Here is a tiny trained network, its code and every weight. The questions are about switching its units off for an input and a target symbol, where a switched-off unit gives its printed mean instead of its output.

import numpy as np


def w(rows, s, z=0):
    codes = np.array(rows[::2]) - 128.0
    scale = np.full(codes.shape[1], s)
    scale[-1] = z or s
    return codes * scale


def norm(h):
    return h / np.sqrt((h * h).mean(-1, keepdims=True) + 1e-5)


def f(y):
    return np.maximum(y, 0)


def softmax(a):
    e = np.exp(a - a.max(-1, keepdims=True))
    return e / e.sum(-1, keepdims=True)


def log_softmax(a):
    a = a - a.max(-1, keepdims=True)
    return a - np.log(np.exp(a).sum(-1, keepdims=True))


def net(x, mask):
    ids = ['ΓΔΛαεζθμσφψ'.index(c) for c in x.split()]
    T = len(ids)
    res = E[ids] + P[:T]
    u = 0
    for l in range(2):
        q, k, v = (norm(res) @ M[l].T for M in (Q, K, V))
        z = softmax(np.where(np.tri(T) > 0, q @ k.T / 4**0.5, -1e9)) @ v
        res = res + np.where(mask[u], z, O[l][:, -1]) @ O[l][:, :-1]
        u += 1
        y = f(norm(res) @ A[l][:, :-1].T + A[l][:, -1])
        res = res + np.where(mask[u : u + 8], y, B[l][:, -1]) @ B[l][:, :-1]
        u += 8
    return log_softmax(norm(res)[-1] @ U[:, :-1].T + U[:, -1])


Q, K, V, O, A, B = {}, {}, {}, {}, {}, {}
E = w([
[105,94,124,113],'Γ',
[86,240,82,27],'Δ',
[152,120,189,156],'Λ',
[135,156,180,6],'α',
[143,108,194,170],'ε',
[122,114,115,110],'ζ',
[110,121,139,112],'θ',
[122,153,122,116],'μ',
[97,177,157,152],'σ',
[125,103,123,117],'φ',
[123,122,102,111],'ψ',
],0.024)
P = w([
[146,11,92,75],'0',
[121,140,152,37],'1',
[146,116,144,24],'2',
[152,93,142,19],'3',
[91,117,109,114],'4',
[101,105,112,117],'5',
[119,125,101,130],'6',
[101,139,117,126],'7',
[144,131,84,132],'8',
[93,135,120,147],'9',
],0.011)
Q[0] = w([
[132,70,164,128],'0.h1',
[25,94,92,145],'0.h1',
[110,37,255,72],'0.h1',
[102,122,70,22],'0.h1',
],0.0057)
K[0] = w([
[161,59,183,188],'0.h1',
[95,254,22,144],'0.h1',
[64,64,72,146],'0.h1',
[143,171,99,104],'0.h1',
],0.0071)
V[0] = w([
[158,126,93,174],'0.h1',
[50,143,197,167],'0.h1',
[249,136,96,94],'0.h1',
[111,186,93,53],'0.h1',
],0.011)
O[0] = w([
[78,90,254,75,2],'0.h1',
[125,152,17,50,133],'0.h1',
[136,188,189,111,60],'0.h1',
[174,157,98,124,194],'0.h1',
],0.0087,0.005)
A[0] = w([
[108,132,2,224,69],'0.n1',
[42,252,216,220,253],'0.n2',
[108,91,48,46,169],'0.n3',
[178,67,150,50,165],'0.n4',
[119,73,198,181,146],'0.n5',
[118,126,116,193,117],'0.n6',
[194,208,213,115,147],'0.n7',
[31,123,69,113,176],'0.n8',
],0.0075,0.0039)
B[0] = w([
[23,99,101,181,217],'0.n1',
[213,110,71,110,171],'0.n2',
[208,254,93,180,255],'0.n3',
[128,173,20,147,191],'0.n4',
[214,217,144,145,168],'0.n5',
[110,123,202,79,148],'0.n6',
[128,131,68,214,157],'0.n7',
[215,141,34,228,209],'0.n8',
],0.0056,0.0075)
Q[1] = w([
[78,73,75,103],'1.h1',
[215,138,133,108],'1.h1',
[255,116,144,144],'1.h1',
[195,166,124,159],'1.h1',
],0.0096)
K[1] = w([
[133,191,51,209],'1.h1',
[131,68,117,86],'1.h1',
[139,1,102,121],'1.h1',
[51,99,161,120],'1.h1',
],0.011)
V[1] = w([
[156,6,117,84],'1.h1',
[187,149,236,117],'1.h1',
[65,163,128,167],'1.h1',
[231,38,124,110],'1.h1',
],0.011)
O[1] = w([
[2,112,149,135,156],'1.h1',
[227,12,32,164,22],'1.h1',
[155,186,86,79,73],'1.h1',
[111,21,170,150,253],'1.h1',
],0.0088,0.0064)
A[1] = w([
[158,126,80,180,2],'1.n1',
[152,68,168,152,187],'1.n2',
[131,62,128,75,167],'1.n3',
[176,99,248,79,240],'1.n4',
[99,131,98,175,164],'1.n5',
[169,192,123,146,143],'1.n6',
[101,183,143,116,35],'1.n7',
[131,137,135,225,250],'1.n8',
],0.014,0.0038)
B[1] = w([
[114,154,124,176,176],'1.n1',
[136,143,83,14,178],'1.n2',
[74,195,182,116,154],'1.n3',
[162,255,39,91,175],'1.n4',
[58,166,162,147,215],'1.n5',
[144,109,220,190,203],'1.n6',
[84,39,70,174,156],'1.n7',
[211,102,184,169,254],'1.n8',
],0.0097)
U = w([
[2,136,202,184,153],'Γ',
[196,148,140,129,3],'Δ',
[167,79,69,153,85],'Λ',
[180,139,108,143,129],'α',
[133,37,45,197,172],'ε',
[99,56,180,139,92],'ζ',
[136,239,237,66,71],'θ',
[188,94,123,151,75],'μ',
[109,222,18,81,250],'σ',
[99,78,123,127,109],'φ',
[153,38,189,101,162],'ψ',
],0.012,0.0049)

Each question gives the input, a string of symbols that net reads in full, and the target symbol t.
The units are the heads (4 rows each of Q, K, V and O) and the neurons (one row each of A and B). Each row of codes is followed by its name. A weight is (code - 128) times the scale printed after its matrix; where a second scale follows, it is the last column's (O, A, B and U).
mask holds one flag per unit, layer by layer, with each layer's heads first. A switched-off unit (its flag False) gives its mean, the last column of its rows in O or B, instead of its output. The means were averaged over made-up inputs and are rounded, as every weight is.
A unit's drop is (log p(t) with every unit on - log p(t) with that unit switched off) / (log p(t) with every unit on - log p(t) with every unit switched off).
The circuit of an input: a set's keep is (log p(t) with only the set's units on - log p(t) with every unit switched off) / (log p(t) with every unit on - log p(t) with every unit switched off). Starting from the 12 units with the biggest drops (on a tie, the unit counted first), units are removed one at a time, each time the one whose removal leaves the highest keep (on an exact tie, the one counted first), for as long as the keep stays at least 0.8.
units of the circuit, in order: the units of the circuit, biggest drop first
unit that matters most: the unit with the biggest drop
top k neurons: the k neurons with the biggest drops, biggest first
k most important neurons of layer l: the k neurons of layer l with the biggest drops, biggest first
input σ Γ ζ Λ, target Γ: top 2 neurons => [0.n4, 1.n7]
input Γ α Γ ζ, target Γ: units of the circuit, in order => [1.h1]
input ε α ψ θ, target ε: units of the circuit, in order => [1.h1, 1.n6, 0.h1]
input ε Λ σ σ Γ Γ Γ μ μ ε, target ψ: top 2 neurons => [0.n5, 0.n3]
input σ Γ ε, target Γ: units of the circuit, in order => [0.h1, 1.h1, 1.n7]
input Γ μ σ Γ, target Γ: units of the circuit, in order => [1.h1, 0.h1]
input ε Λ Γ σ, target ε: 3 most important neurons of layer 0 => [0.n5, 0.n3, 0.n1]
input ψ ε θ, target ψ: units of the circuit, in order => [1.h1, 0.h1, 0.n3, 0.n5]
input ε ψ Γ ζ ε ψ ζ ε, target ψ: top 2 neurons => [0.n3, 1.n2]
input ε Γ Γ Λ, target ψ: units of the circuit, in order => [1.h1, 0.n3, 1.n2]
input ε Γ φ ζ, target ε: units of the circuit, in order => [0.n3, 1.h1, 0.n1]
input α ε θ φ ζ Γ Γ Γ ψ, target Γ: 2 most important neurons of layer 0 => [0.n1, 0.n5]
input ψ Γ ε Γ, target ψ: 4 most important neurons of layer 1 => [1.n4, 1.n3, 1.n2, 1.n7]
input σ Γ Γ θ, target σ: units of the circuit, in order => [1.n8]
input ε σ μ, target ε: 3 most important neurons of layer 0 => [0.n5, 0.n1, 0.n3]
input Γ Γ α ε Γ μ Γ Λ, target θ: top 2 neurons => [1.n4, 0.n4]
input ε Γ σ, target ε: top 2 neurons => [0.n5, 0.n1]
input Γ σ α σ Γ ε μ Γ Γ ε, target θ: top 2 neurons => [1.n4, 1.n2]
input σ ζ Γ ε α σ μ ε ε, target Γ: 2 most important neurons of layer 0 => [0.n1, 0.n3]
input ε ζ θ Γ, target ε: top 2 neurons => [0.n3, 0.n5]
input Γ Γ α Γ ε Λ, target θ: top 3 neurons => [1.n4, 0.n4, 0.n5]
input Λ Γ Γ σ σ μ μ ε, target ε: 4 most important neurons of layer 0 => [0.n3, 0.n5, 0.n8, 0.n2]
input Γ μ ε θ, target Γ: unit that matters most => 0.n4
input ε α σ φ, target ε: top 2 neurons => [0.n5, 0.n3]
